Below is a small trained network, with its code and all its weights. Each question gives an input and a class and asks what happens when units are switched off, that is, made to give their printed mean instead of their output.

import numpy as np


def w(rows, s, z=0):
    codes = np.array(rows[::2]) - 128.0
    scale = np.full(codes.shape[1], s)
    scale[-1] = z or s
    return codes * scale


def f(y):
    return np.maximum(y, 0)


def log_softmax(a):
    a = a - a.max(-1, keepdims=True)
    return a - np.log(np.exp(a).sum(-1, keepdims=True))


def net(x, mask):
    res = np.array(x, float).reshape(1, 2) / 4 @ E
    y = f(res @ A[0][:, :-1].T + A[0][:, -1])
    res = res + np.where(mask, y, B[0][:, -1]) @ B[0][:, :-1]
    return log_softmax(res[-1] @ U[:, :-1].T + U[:, -1])


A, B = {}, {}
E = w([
[92,131,152,104,249,107],'x0',
[61,155,36,159,93,94],'x1',
],0.02)
A[0] = w([
[127,139,123,116,116,137,250],'n1',
[138,137,112,113,102,152,104],'n2',
[105,123,134,119,151,132,216],'n3',
[176,134,127,136,60,116,88],'n4',
[168,119,117,162,94,129,89],'n5',
[140,140,103,123,44,186,113],'n6',
[66,166,56,99,100,98,129],'n7',
[61,134,68,113,114,120,68],'n8',
[186,150,172,104,151,123,180],'n9',
[227,125,194,92,141,153,79],'n10',
[114,128,134,120,44,128,110],'n11',
[39,126,55,157,129,128,108],'n12',
[52,149,120,126,248,133,99],'n13',
],0.013,0.014)
B[0] = w([
[143,121,29,214,6,134,222],'n1',
[120,113,155,113,139,79,148],'n2',
[150,117,73,127,34,108,204],'n3',
[118,94,137,51,167,111,182],'n4',
[61,134,113,85,156,113,161],'n5',
[135,168,98,66,148,117,209],'n6',
[151,139,183,163,132,186,223],'n7',
[83,157,196,111,157,174,184],'n8',
[114,108,140,143,85,170,218],'n9',
[71,146,181,157,206,185,225],'n10',
[137,118,122,81,140,104,188],'n11',
[104,76,171,154,155,174,221],'n12',
[134,143,110,32,153,92,252],'n13',
],0.02,0.018)
U = w([
[91,123,237,194,182,228,64],'0',
[142,164,103,3,184,63,102],'1',
[161,126,58,225,37,124,255],'2',
[208,165,158,233,182,2,71],'3',
],0.0081,0.0057)

Each question gives the input, the list of numbers given to net, and the class t.
The units are the neurons (one row each of A and B). Each row of codes is followed by its name. A weight is (code - 128) times the scale printed after its matrix; where a second scale follows, it is the last column's (A, B and U).
mask holds one flag per neuron, in row order. A switched-off neuron (its flag False) gives its mean, the last column of its row in B, instead of its output. The means were averaged over made-up inputs and are rounded, as every weight is.
A unit's drop is (log p(t) with every unit on - log p(t) with that unit switched off) / (log p(t) with every unit on - log p(t) with every unit switched off).
The circuit of an input: a set's keep is (log p(t) with only the set's units on - log p(t) with every unit switched off) / (log p(t) with every unit on - log p(t) with every unit switched off). Starting from the 12 units with the biggest drops (on a tie, the unit counted first), units are removed one at a time, each time the one whose removal leaves the highest keep (on an exact tie, the one counted first), for as long as the keep stays at least 0.8.
units of the circuit, in order: the units of the circuit, biggest drop first
top k neurons: the k neurons with the biggest drops, biggest first
drop of u: that unit's drop, to one decimal
input [-4,4], class 0: units of the circuit, in order	n3
input [3,1], class 2: top 2 neurons	n6, n4
input [4,-3], class 1: top 3 neurons	n13, n7, n12
input [-7,8], class 0: top 2 neurons	n7, n12
input [-8,8], class 0: top 3 neurons	n7, n12, n13
input [-4,-3], class 1: top 3 neurons	n7, n12, n4
input [-4,-2], class 1: top 2 neurons	n4, n6
input [-6,5], class 1: top 4 neurons	n6, n11, n10, n4
input [-3,5], class 0: drop of n10	0.0
input [7,-2], class 1: drop of n13	1.0
input [4,0], class 1: drop of n13	2.5
input [-4,2], class 1: drop of n3	0.3
